Each row, then the band of its hidden value:
[  78  143   52   51 -117  102   37 -146   -2  286   -6   63   -4   42
  131 -131 -136  130  -94 -100   14  155   -4 -163   97 -175  -25   20
   88  122  -47   38   11  257  -49]
j284
[  92    8  -61 -205  -97  -35  194  -54  -37 -427   57  -80 -300  -53
  120   58  117 -145   65  118    1 -188 -184  118 -179  233   41   20
  -65  204   89 -121   97  -99 -155]
j157
[ 124  186  120  -39 -225   39  282 -216   42  134 -102  112  -66   68
  225 -126  -51  -16 -151  -16  141   81 -173 -244   73 -264 -115   13
  152  218 -145  -70   73  247 -137]
J806
[  74 -102 -119 -151  -30 -215  175    4  -96 -264  174  -71 -257 -182
  277  -44  -48 -161  247  299   60 -458 -229  191 -107   11 -297  292
  185  326  -75 -214   52 -142   18]
j358
[  47  -44  -82  -64   32 -160    5   -7  -73    5  173  -40 -152 -230
  213  -80 -155    4  225  117  -10 -285 -144  170    6  -65 -283  294
  208  235  -90 -100   42  -59   50]
J170
[ -84 -247 -262  -28   94 -161  -40  119  -73   57  149  -61 -130  -32
   43 -181  -40   76  139   75  -26 -169  154   79  -91  157 -156  126
  207   -1   58 -190  -56  -49  187]
J563
[  17   -4  -13    4   14   30 -102   31 -118  106   84 -175 -184 -112
  177 -124  -40  -50  236 -165  -64  -74   13   92   26  -23 -188  191
   14   94  -13    1  -31  -93  -49]
J806
[  56  225   84  152 -214  231 -142 -304  127 -183   45  262  261   18
    4  167 -196 -241 -164  223   -1   24 -323   -9   62  177  457  -90
 -151  416 -132  272  131  329 -240]
J563
[-103  -94 -118  -56  -37 -203  330  -70  231  204 -144  158  -12  163
   40 -236   93  199 -192   19  137  -12   62 -328    2  -84 -223  -52
  417  -98  -53 -302   34  150   54]
j358
[  91   21 -164 -327   33 -385  262 -225  200 -228   68  365 -101 -360
 -192   81 -165  407 -285  151   28   55 -305  128 -118  183   83  -59
  394   98  -51 -223  341  183  106]
j157
[  30   14  -30  -77  116 -116 -138  -33   -4 -124  110 -122 -191 -368
   23   44  -67   24  233 -120 -128 -173 -170  288  -12  123 -107  228
   37  107  -36   16  103 -205  -81]
j284
[ 122  251  134   80 -288  407  -54 -187 -114   95  -13   43   12  212
  143  -48  -66 -154 -144 -144   -1  344  -24 -182   48   10  328 -178
 -260  240   19  237    2  351 -217]
J460
[-179 -281 -284  -54  113 -263  152   82  147  201  -59   50  -78  104
 -109 -270  107  275 -104  -61   40    6  264 -181  -80  135 -178  -51
  388 -267   64 -338  -28   17  203]
J563
[ 114   41   26 -100 -154  -13  136  -63 -149 -186   95  -75 -225  -98
  331  -60  -34 -299  198  126   79 -241 -250   89  -40  -65 -195  208
   33  373 -123  -74   47  -43 -117]
J170
[  37  142   43  227 -125  315 -141  -81  -25  311   77  -37  108  241
  195  -90 -143   58   10   24  -86   18  127 -170  118 -100   95   28
 -115  170   95  188 -129  276 -104]
j284
[-130  131  -26  211  -48  452 -528  -88   34  285   87  187  301  170
 -203  -15 -159   98 -157 -322 -222  560  201  -70  104  388  610 -327
 -256  -28  137  427   10  417 -100]
j157
[   8  148  100   32   -6   88 -134 -132  108 -136  -12  -72  -50 -172
   35   95   13 -129  128 -145 -109  -92 -215  119   50  121   67   93
 -118  147  -50  148   95  -97 -281]
j284
[ -95   17  -24   78  138    2 -207  -24  158   54   16 -104  -17 -137
  -54   10   13  103  154 -181 -173 -116    3   98   53  153  -19  112
    3  -53   47   80   20 -131 -135]
j284
[ -49    8  -20  -65  163 -151 -144  -51  121  -52   13  -72 -130 -364
  -83   22   -9   88  166 -255 -129  -74 -143  215   25  149 -100  156
  100  -32  -62    5  135 -211 -101]
j284
[  44 -119 -187 -142  -67  124  -86  136 -303 -218  256 -150 -297   39
  174  -72   -4 -143  205   55  -82  -47   94  199 -185  328   80   13
 -150  183  204  -29  -43  -15   26]
j157
[-144  -10  -19  116  140   30 -256   12  126  213   -1  -93   19  -97
  -22  -82    0   80  173 -280 -151  -26   69   38  105   95  -87  110
   53  -94   -3   88  -12  -96  -98]
J806
[ 111  301  265  174 -305  545 -314 -150 -251  -18   69 -101   14   62
  331   12 -102 -598  200 -191  -37  166 -213   31  129    2  246   32
 -449  477 -141  434  -16  160 -382]
J170
[  84  217   84  156 -239  357  -28 -171  -15  217    7   68  106  291
  158  -67 -104    7 -159    3  -19  199   54 -252   80  -62  250 -129
 -154  207   68  190  -55  397 -158]
J460
[  91   77   42 -213   60 -255   45 -141   58 -353   51  -29 -256 -535
   52  118  -46 -105  201  -58  -26 -244 -458  342  -32   79 -176  265
  125  239 -197  -65  254 -260 -164]
J806
[ -96 -148 -245  -13   82  -13  -81   83  -19  391   82   44  -40  129
 -104 -250  -64  440 -113 -190  -95  279  390 -132  -32  142   30 -124
  194 -233  203 -100  -63  220  227]
j157
[-216 -150 -100   81   67  -84  150   84  263  152 -124 -122  -37  260
  127 -195  250   53  110   -6   -1 -323  179 -249   18    9 -319   83
  222 -167   83 -220 -118 -135  -92]
J170
[ -30   14    5  -89  -25 -169  274 -101  196   97 -156   37 -124  -12
   83 -145  107  104  -66 -117   82  -47  -79 -185   28 -114 -263   46
  288  -42  -90 -217   76   -7  -93]
J806
[ -71 -152 -236 -181  123 -509  297 -107  256  276  -32  336   -4 -203
 -139 -218 -139  539 -262   32  115   52  -24 -139    2  -94 -289   31
  707 -137 -141 -392  185  194  301]
j358
[ -69 -147 -147 -255  151 -527  347  -51  275 -144  -69   67 -224 -306
  -13  -76   98  206   33   48   75 -333 -215   55  -74   12 -429  195
  520  -60 -128 -417  194 -226   43]
J170
[ 121  219  129 -160    6 -116  -27 -266  153 -481   15   42 -141 -519
  -48  270  -54 -148   91  -50  -75 -162 -564  345  -17  189  114  147
  -52  299 -177  107  314 -175 -315]
j284
[ -93   20  -21  165  -95  170  -68  -39   15  550  -39   93  136  259
  113 -298  -89  121 -100 -202   25  277  235 -334  148 -145  -51  -74
  156  -36  -34   38  -96  337   38]
J170
[  13   76    2   19   70  -64  -68 -101  137  -61   66  -34  -42 -206
   44   71  -80   83  128   35 -113 -250 -175  139   38   50  -63  189
   60  136  -16   37   76  -77 -131]
j284
[ 241  299  166   41 -343  206  264 -280  -38   83    2  112   -7  167
  354  -40 -171  -74 -161  225  126  -14 -222 -240   79 -323   21   40
   -8  447  -87   54   24  391 -184]
j284
[-159  -82  -67   33    0   63 -116   -8  110 -137  -76  -42  -24   57
  -84  -45  182 -223   45 -181  -38   33   13  -18  -52  349  152  -98
  -69  -49    1   16   25  -90 -163]
J563
[   5 -280 -422 -345  162 -577  419   34  118   76  153  238 -228 -146
  -90 -191 -129  727 -213  282   49 -131  111   -2 -184   60 -304   47
  686 -140  143 -551  131  143  441]
j157

Part 2:
[-138   86 -173  162 -282  -59 -255 -115  -50   96  293 -376  287 -303
  -54  102  -21   75   47 -283 -229   73   29    3  157 -100   55 -266
  452   19 -453   18 -116   97 -300]
F
[-171  -52 -231  176   43  -90 -145  202 -140  -70  -67  -77   97   41
  -94  122  -14  -51   86  384    9   15 -101 -140  201   -8   48 -439
   64  151 -437  141 -184  109    2]
Y
[-208   43  -90 -428  226  347  317   77 -310  -61 -182  228 -147  358
 -236  401  -26 -288  -40   78 -224  117  -76 -146  -58  -59 -238  -42
 -177  165   28 -333  460 -144  283]
L
[-154 -165  380 -110  307  -91  332  193  -68   53  -42  146  161  193
 -118  449   57 -306  109  241  -89   26   47 -114  -46  191   38  -86
   27  -21 -204 -246  -53  115  188]
K
[-147  -57  174 -213  178  139  366 -131  -20  100 -154  338 -127  137
  232  -52  -49 -187   27   48   13  118 -134  -48 -122   72 -273  325
 -112 -236  497 -245   96  -42  255]
K
[-143  -67  232 -222  184  125  379 -114  -15  105 -126  334  -97  133
  187   21  -25 -195   39   55  -21  108 -106  -37 -125   96 -240  304
  -94 -233  432 -272   92  -29  249]
K
[-153   98 -191   84 -302    4 -276 -124  -67   68  321 -352  266 -294
 -132  180  -10   77   50 -297 -309   72   29   27  148  -90   16 -273
  457   40 -481  -38  -32   88 -302]
F
[-191  116 -107 -183 -271  225 -132 -122 -123   17  287  -96  106 -139
 -324  400   56   61   25 -193 -461   55   31   72   69  -74  -91 -230
  256   73 -453 -215  220   -7 -149]
L
[-159  -76 -104   72  164  -82  -15  252 -196  -71  -70  -86  144  121
 -148  292    6 -152   72  325  -59   46  -45 -160  171   37   77 -415
   76  179 -464   12  -86  114   59]
K
[-182  -21   73  -85   51   87  279 -172   79  145 -175  364 -166   89
  251 -206  -82 -172   74   88  151   43 -172  -70 -194    7 -314  334
 -116 -247  557  -85  -23  -67  180]
J
[-179   60  182  -54  -63  112  304    4  -68  101  -39  276 -102  151
 -153  250  103  -41  -12  298  -65  -43   10  -78  -70 -111   18 -159
 -242   16 -245  -39   12 -155  190]
J
[-215  -65   76  113   71 -176   79  229  -15   28  -66   76  139  148
 -264  369   46 -263  169  411   48  -98    1 -169  -66   55   54 -333
   63  137 -446   75 -193   95   19]
Q
[-162   14 -251 -131   53  109  -11 -188  -80   69  -22 -108   69  -64
  222 -145 -194 -209   51 -390  -62  190 -156  -74  -21  -14 -330  242
  308 -115  419 -195  139   54  -66]
L
[-167 -108  355 -158  185   27  391  -45   52  137  -91  346  -28  137
   97  126    9 -244   96  137   16   31  -47  -56 -177  133 -172  243
  -75 -216  283 -234  -25    8  223]
Y
[-205  -18  240 -164   30   61  360 -156  132  163 -138  449 -140  139
   84   18  -11 -260  123  138   85  -12 -112  -43 -315   70 -312  343
  -86 -235  459 -150   23  -51  169]
Q
[-208  130  155   -6 -314   82  154 -106   53  143   99  255  -71    7
 -259  270  137   30   49  233 -127 -110   31    4 -144 -123  -17 -171
  -88   -9 -344   28  -26 -138   15]
Q
[-155  -94  130   19  378 -122  430   92  -76  146 -292  108   50  259
  238  -44 -135 -434   46   65  287   70  -70 -286 -142    4  -83  160
  -62  -53  336  -64 -106  -12  228]
Y
[-183 -157  437  -85  251 -110  374  139   41  116  -62  262  114  190
 -104  378   51 -340  153  261    3  -40   42 -114 -175  183  -20   22
   -9  -87  -74 -203 -117   85  178]
J
[-197 -127  155 -368  329  117  223  166 -179  -48  -26  100  133  236
 -272  587   -4 -394  115   31 -285   95    3  -91  -57  197 -162  -36
  143   73 -113 -434  267  119  146]
L
[-162   77 -541  107 -230  115 -383  -74 -137  -93   38 -135  -23 -167
   28 -144  -65  172   31  113 -134  113 -215   -3  268 -110 -159 -305
  173   57 -205  133  -16   51 -128]
F
[-157  -97  -12   22  210  -88   44  269 -192  -61  -57  -67  170  145
 -179  378   20 -199   80  310  -94   45  -13 -155  144   80   85 -385
   88  169 -469  -56  -63  130   81]
K
[-192   70 -420  251 -327   10 -352  -82   19   -2   47  -20  -33 -199
   24 -211  -40  189   89  247   16  -13 -186  -13  159 -130 -120 -294
  104   -2 -225  272 -224   32 -152]
J
[-201  127 -653 -115 -360  315 -476 -340  -50  -50  145 -102  -78 -301
   96 -278 -164  166   59 -319 -266  170 -279  111  139 -101 -480   69
  353 -102  255  -66  203   40 -245]
L
[-145   49 -277  359 -191 -190 -236  -69   -5  126  107 -352  242 -251
  161 -200 -113    8   65 -151   92   44  -55 -119  133 -145   48 -224
  351   -2 -237  228 -323   87 -254]
Y
[-158  104 -491  220 -430   85 -431 -286   54   34  120  -73  -59 -358
  230 -440  -88  305   55   -6  -39   80 -242   77  194 -137 -230  -96
  205 -156   48  214 -176   31 -219]
Y
[-153  -58  184 -166  141  111  352 -131   24  118 -149  361 -131  123
  223  -76  -44 -175   48   91   55   81 -133  -48 -143   63 -264  314
 -129 -247  481 -199   33  -48  238]
Y
[-186   44  -42 -368  202  305  334   70 -296  -46 -178  232 -146  335
 -196  369    0 -236  -52  135 -201  112  -71 -136  -30  -62 -180  -66
 -202  144  -13 -287  396 -144  290]
L
[-148  -98  144   30  366 -138  410   74  -60  153 -255   72   89  220
  253  -47 -138 -431   55    9  270   75  -62 -271 -140   19  -78  176
   -6  -77  336  -79 -123   15  193]
Y
[-208   -5  167  -82  287  -36  544  130  -82  118 -367  334 -101  429
  -28  174  -36 -476   47  319  257  -28  -57 -297 -284  -49 -109   64
 -254   68  190  -32   31 -129  305]
Q
[-177   81 -575  -89   40  188 -115 -142 -197  -17 -158 -132  -50   11
  224 -284 -248 -169   -2 -279   20  207 -253 -150   65 -144 -375  108
  183   21  417  -51  200  -22  -31]
L

Next part:
[  -7   85   36  124  -46  157 -120  226  -34 -135    0  -15   49    3
  -62   16  -58 -114  157 -183  -46  -55  -86  -93  -56 -160   27  370
  -71  136   66 -177   81  136 -127]
j388
[-144 -130  -47  148 -136   45    9 -135   66 -212  121   16   64  207
 -172 -136 -153 -112  125   95   63   96 -119  -24  188   34   78   -3
  112 -146 -318  -48  248   90 -208]
j835
[ -99   65   75  230  228  118  -70   24 -211 -118  109  -28   66  -67
  -70  271  -12  -28 -252  -67   44 -111  158 -188 -169   69   -7 -160
   80  -91  114    0 -261  213  183]
j976
[ 173 -354 -244 -141 -197   12    8   12  321  268  -40  212  -40  -10
   23 -218  -31  -41   96  407   63   87  -57  149  248  123   46 -167
  230   37 -137  174  167 -348   27]
J85
[  92   95  173  115  -36  300 -170  442  112 -344 -352 -286   56    3
 -156   32   78 -384  188 -659 -197 -235  -97 -156   -5 -344   44  395
   29  199   44  -62   58  105  -11]
J179
[ 103   10  -65  115  112  139 -108  141  -73 -139   53  -17   46  -95
  -38  124   74  -55 -113  -30  -42  -70   82 -105  -89  -11  -71  -57
  135   80   51   94 -181    3  152]
J179
[ 356 -570 -270 -361 -226   13   56   96  513  789 -194  357 -153 -239
  207 -223   50   27   33  691  143    9   21  266  261  224   82 -326
  304   96  113  327   80 -638  261]
J85
[ -93  -81 -150   37   92  -28  -53  -89   -5  -35  -62  183   45  122
 -108  -36 -108   56  -16   21 -138   58   89  -62  134   80   16 -284
  149 -176  -66   -7  -79 -163   52]
J903
[ -65   80   39  219  241  113  -87   60 -216 -127  112  -22   70  -83
  -58  280    5  -21 -257  -71   24 -107  165 -183 -183   65  -35 -153
   80  -44  128   17 -287  187  200]
J903
[  26  108  -78  191  268  101 -139  106 -228 -156  117   30   91 -100
  -39  277   49  -37 -311 -105  -18  -73  199 -191 -181   60  -73 -181
  103   -5  106   44 -365  131  252]
J85
[-114 -208   24   96 -168   63   79 -212  140   -9   77   70    5   78
 -116 -145 -127 -106  107  251  116   44  -92   14  221   74  116  -42
  147 -251 -224   -1  241    1 -145]
J238
[-160   70  203  189  -51  181  -35   70  -95  -57   60  -13   24  -25
  -69   43 -113  -80  153  -87   53  -94  -90 -132  -64 -129  106  378
 -110  -65  111 -254  117  261 -174]
j370
[ -90   56   79  219  211  123  -66   36 -192 -108  100  -33   59  -73
  -63  257   -7  -25 -226  -54   39 -114  145 -177 -165   59  -10 -141
   81  -72  119    6 -243  195  174]
j976
[  66 -108 -265  -38   42  -12 -103   53   55  114  -61  273   54   26
  -12  -35  -58  -63 -103   22  -41   66   88  -45  126   88   49 -190
  117  -86  -40  -19 -115 -162  113]
J85
[-175  112  165  299  272  141  -40  -72 -287 -133  148  -28   70 -111
  -84  332  -18  -47 -320  -85   83 -148  194 -248 -192   81   24 -168
   62 -248  142  -46 -311  312  196]
J238
[ -94 -233    3   72 -167   63   67 -160  153   22   61   65   -1   84
 -102 -144 -119  -89  107  253  119   43  -94   24  209   77  113  -60
  150 -192 -209   16  236  -17 -125]
j370
[ 101 -120 -236  -48   21   12 -115  156   74  308  -45  313   55  -66
   76   45  -69 -170 -212   17  126   23   97  -50   61  126  126  -89
   34  -51   56  -84 -134  -26  164]
J85
[ -26  113  -34  218  285   94 -124   83 -248 -137  131   21   91  -93
  -41  314   20  -32 -338 -101   17  -87  209 -203 -205   86  -53 -193
   82  -34  127   19 -369  190  251]
j388
[ 129 -133 -241  -65    1   21 -118  186   94  349  -53  323   48  -91
   95   40  -60 -188 -210   26  144   18   89  -44   59  119  137  -57
   24  -28   73  -88 -128  -30  168]
J85
[ -42 -286  -62    5 -173   39   54 -113  208  113   18  109  -13   81
  -71 -168 -113  -65  108  295  108   56  -83   62  224  102  107 -116
  171 -128 -188   54  226 -110  -83]
j835
[-179   74  131  192  -44  135  -15  -37 -169  -12  210  100   21  -39
  -37   25 -146   40  140  114   86  -17  -79 -113  -77  -67   79  354
 -126 -111  109 -281  104  241 -210]
J238
[ -93   64   21  132  -59  108  -72   95 -119    2  174  116   32  -11
  -11    2 -135   32  159   76   50   17  -91  -76  -83  -75   47  370
 -131   53  102 -259  105  177 -195]
j976
[ -20  110  174  150  -19  228 -133  322   26 -253 -196 -191   49   20
 -130   62  -17 -243  177 -455 -127 -172  -84 -135  -52 -249   43  375
  -36  155   80 -130   74  163  -71]
j388
[ 150 -134 -286  -77   12   19 -122  142   84  236  -68  312   52  -52
   55  -21  -26 -146 -161   16   47   44   86  -45  109   86   91 -118
   87  -52    8  -41 -137 -124  155]
J179
[-185 -112   31  192 -144   66   50 -226   48 -233  146    2   54  174
 -190 -129 -154 -131  120  117   86   72 -119  -43  200   31   98   21
  113 -257 -322  -62  262  134 -230]
J238
[   4  -76 -248   -3   90  -30  -88  -48    6  -68  -65  213   54  103
  -95  -70  -57   58  -12   21 -192   88   96  -52  150   57  -30 -285
  178 -120  -90   37 -114 -253   77]
J85
[-163   94  140  275  267  132  -47  -41 -271 -128  130  -30   69  -88
  -83  317  -19  -36 -304  -89   69 -139  187 -236 -184   78   18 -182
   71 -204  137  -34 -304  284  196]
j370
[ -52  -81 -199   13   85  -36  -68  -73   10  -47  -68  199   47  120
 -105  -58  -92   64   -3   28 -167   74   89  -47  146   72   -7 -283
  162 -143  -82   15  -83 -215   56]
j388
[-131   80 -189  267 -103   32 -103  -89  -75 -674  244  -55  172  362
 -280 -156 -151 -172  169 -164  -78  202 -170  -98  170  -79  -28  160
   70  -46 -527 -121  252  213 -355]
J85
[ 176 -144 -230  -78  -15   47 -123  241  105  421  -36  326   39 -154
  139   66  -35 -216 -238   57  203   -7   86  -36   24  119  148   -3
    6   16  121  -87 -139   -1  194]
J85
[-153  -92   -3   84   60   26   -1 -138  -16  111  -35  197   36   20
  -73   30 -129  -71 -113   25   49  -16   93 -110  115  105  140 -188
   81 -343   -4 -104  -69   27   61]
J238
[  -1  -73 -252   -3   89  -32  -85  -62    3  -91  -61  211   49  112
 -102  -85  -57   81   11   34 -213   95   91  -48  158   49  -42 -288
  186 -120  -98   43 -107 -275   62]
J85
[-156  106  422  238   -3  310  -70  265   37 -325 -319 -359   39   32
 -215  118  -20 -359  170 -641 -103 -303  -86 -209  -37 -296  131  361
  -19  -13   88 -146  105  301  -63]
j370
[ -90   76  151  157  -38  182  -85  197  -40 -124  -33  -71   38   10
  -85   47  -81 -126  159 -216  -20 -105  -86 -118  -65 -161   70  359
  -79   73   93 -194   99  204 -126]
j976
[ -38   58   24  193  216  112  -86   70 -178 -107   98  -16   59  -85
  -50  252   11  -17 -232  -41   14 -100  151 -160 -165   63  -39 -151
   94  -18  120   38 -264  144  196]
J903

New part:
[-111  -93 -101 -183  278  218 -190   18  280   60 -175   73 -223  -87
   13  162 -245  120 -280  144  233   45 -290  108   -9 -339 -125  313
  -61  288   30 -182   23 -312  152]
M
[-278  -24  -18 -109   72  110 -182   66   81 -261   -5  129  -30   26
  -28  258  -54   46   74  199 -142  104 -262  128   28 -205  -83  123
 -255   81  134 -264  121 -151  161]
G
[  60   10 -339  302  122   -1  111  -50 -261 -283  119 -155  313  116
  -28  203  -19   -7  -12  195 -285   87  230   18  143  -26  189 -117
  177  -89  195   73   75  113 -101]
G
[-129   67 -242 -155   34  144 -172  134  310  -68 -129  -56 -159 -154
   69  297 -237  159  -92   76   44   76 -403   38  -43 -283 -100  310
  -31  152   67 -152  141  -59  186]
R
[-184  -49   -7 -234   60  178 -188   42  458  147 -194   23 -276  -68
   76  191 -308   16 -155  115  294  -42 -441   29  -91 -288  -98  282
 -115  227  -18  -96   -4 -253   70]
W
[ -41    7 -497  188   83  -25  174   25 -147 -276  141 -281  349    5
   46  386 -212  105  -47  228 -188   74  134 -106   48  -64  266  -96
  360 -118  210  190   59  104  -96]
S
[ 281  -71   47  227   67  242  152  -28 -211   88   91   44   54  -38
 -152 -296  133 -155 -251  -61   -3   25  308    3   93  143   88  -38
   72   27  -96  231 -143   16 -136]
M
[-127 -132  131   34  319  221  -52  -53 -171 -181  -10  232 -193   21
 -285  252   71  280 -132   25  177  120  -32   96  235 -143 -144  308
  -61   55 -114 -410  -75 -401   46]
M
[ 324   56 -100  213  -62   93   99  -28  184  244 -123 -193   45   45
   67 -183 -103 -244 -145  -46   37 -131   41  -85  -25    3  102  -26
   78   53  -24  379  -37  175 -163]
W
[-195  -40  -33 -270   42  178 -175  105  448   97 -156   17 -216 -111
   83  193 -305   35 -132  113  217  -27 -439    8 -123 -281  -83  257
 -124  211   13  -49   16 -213  128]
X
[   6   29  318 -158 -106  291 -186  152  261   78 -163  247 -264 -111
  -98 -235  111 -112  -24 -131  -14   15 -339   83  -61  -96 -286  229
 -480  175 -112  -88   50  -52  235]
G
[-139    1  -91 -152   88  212 -170   97  200  -69 -102   69 -207 -142
  -30  206 -134  154 -131   56   87  104 -325   75    2 -242 -153  318
 -100  164    4 -228   76 -164  178]
G
[-249  -14  -93 -110   91  116 -193   59  115 -223  -16   89  -51    0
    5  267 -100   54   19  206 -109  107 -265  138   23 -228  -63  151
 -193  113  142 -253  123 -140  147]
G
[ 184   33  -58  211 -156  183  201   89 -228  -69  188  -46  153 -115
 -116 -144  135 -106  -72  -86 -173   67  223  -84   44  218  132  -84
  113 -124  -60  278  -65  205 -109]
R
[-123    6   29   -9  160   92 -251  -79  226  -30 -101   97 -276  131
   -4  281 -105   23    6  125  125   -4 -289  197  142 -236  -47  289
 -171  151   16 -386   34 -245  -37]
W
[ 282   85 -249  125  -90   97    9   30  253  217  -29 -220   64  -31
  191 -175 -175 -310 -166   53  -68  -90    4    7  -85  -15  200  -48
   97  122   87  388   14  237 -131]
X
[ 312  -36  -49  192   57  206  135    1  -62  137  -19  -48   90  -45
  -65 -291   30 -168 -258  -46  -20  -14  209  -37   16   49   57  -37
   67   73  -39  328  -74   84  -67]
M
[ 194   62 -327   48 -126  156   -5   93  168  119   35 -185  139 -140
  194 -219 -157 -309 -213  118 -183   19   17   32 -144   -9  170 -100
   78  145  156  397   64  270  -28]
G
[ 187    0  198  308  -37   44   94  -86 -102  -10   25   33  144  254
  -95 -179  168 -303  113    6 -183 -105  183    8  113  121  101 -171
 -188  -82   -4  181  -55   94 -190]
W
[ 173   29  -82  180 -158  170  179   86 -154  -26  195  -69  151 -106
  -60 -143   77 -155  -81  -46 -156   40  199  -72   13  204  183 -101
  120  -94  -34  316  -73  200 -132]
S
[ 270   46 -247   84  -74  177   64   89  147  161  -60 -180  116 -137
  105 -252 -122 -221 -249   12  -97   -9   35  -52 -120  -26   77  -42
   80  126   68  425   36  232    8]
V
[ 101   61  -60   31 -185  208 -193   24  101  108  273   67 -100  -70
  165 -269   33 -476  -95  138 -187   49   36  297   -5  153  280  -60
  -99  163   88   70  -36  152 -198]
B
[-110  -88  -90 -167  286  206 -202    7  273   43 -181   82 -223  -61
    6  171 -229  117 -257  147  214   44 -289  124    8 -344 -130  312
  -87  287   39 -209   31 -315  152]
M
[ 164   74  -16  351  -36   25  105  -20 -263 -230  136  -17  213  163
 -118    3  210 -125  156    3 -346   24  215   33  182  131  130 -116
  -59 -158   57   59   40  190 -124]
S
[ 271   57 -144  192 -101  142  155   60    1   95   63 -158   94  -83
   -2 -126  -26 -138 -140  -72  -51  -30  131  -94    0  109  162  -24
  170  -30  -41  350  -60  198 -137]
B
[  21  -16 -103  146  311   60  104   15  -42 -221 -298  -67   38   67
 -242  395  -68  450  -45  -68   77   28 -133 -172  156 -311 -263  298
   31  -43  -42 -153   98 -172  202]
V
[ -64  -67  -38 -103  301  183 -240  -31  246   31 -181  118 -235   14
    0  133 -160   61 -205  144  157   29 -260  187   59 -331 -128  300
 -157  288   48 -272   47 -298  128]
M
[-144  -13  -45  -60  181  159 -217   12  103 -150  -80  124 -186    1
  -57  239  -58  126  -60  115   14  107 -253  173  105 -250 -133  287
 -170  157   50 -368   91 -212  132]
V
[ 139   68  305   29 -126  262 -246    3  150  161   84  256 -361   -1
  -31 -290  195 -332  -16  -86  -14   -3 -114  290  102  103   12  177
 -343  164 -126 -187  -68  -16 -113]
X
[-288 -103  177  -77  105  141 -184  -65   74 -104   63  214 -195  114
  -73  232  -41  -38   28  192  108   34 -188  174  111 -112   11  144
 -213   86    0 -338  -66 -332  -76]
W
[-101    9   36  -17  147  110 -248  -76  258   16 -129   88 -311  109
   -3  258 -118   28  -22   96  172  -12 -306  181  130 -238  -70  312
 -158  166  -13 -370   25 -243  -34]
W
[-124   12  -27   86  122   93   85   80 -133 -332  -72   26   -2  -14
 -262  437   29  415   76  -71   -6   97 -147 -128  163 -146 -173  266
    1 -141  -75 -239   63 -138  143]
R
[ 127   36   94  221 -133   83  142   64 -163 -148  102   15  233   79
 -111 -143  186 -196  129  -28 -318   -9  147  -54   46  151   79 -173
 -154 -135   23  237   10  196  -45]
S
[-198  -93  229 -292  -57  259 -157   84  420  199 -134  152 -286 -105
   12  -26 -185 -109 -136   52  282  -52 -401   10 -144 -159 -126  198
 -266  208  -96   -2  -80 -253   74]
W
[-211 -142  122  -12  272  209  -83  -38 -170 -225   52  249 -143   26
 -238  249   56  203  -93  108   98  141  -41  129  196 -130  -98  231
 -105   56  -48 -399  -60 -384   45]
M
[ -72   22    7  -52  131  119 -239  -49  346   76 -195   47 -322   70
   23  237 -174   40  -62   69  213  -32 -365  135   79 -274 -104  339
 -143  190  -23 -299   37 -222    3]
W
[ -77   39 -150  124  164   47   93   69  -88 -328 -142  -67   43   10
 -220  495  -40  448   62  -52  -19   82 -161 -150  159 -216 -174  276
   64 -127  -26 -207  114  -93  161]
R
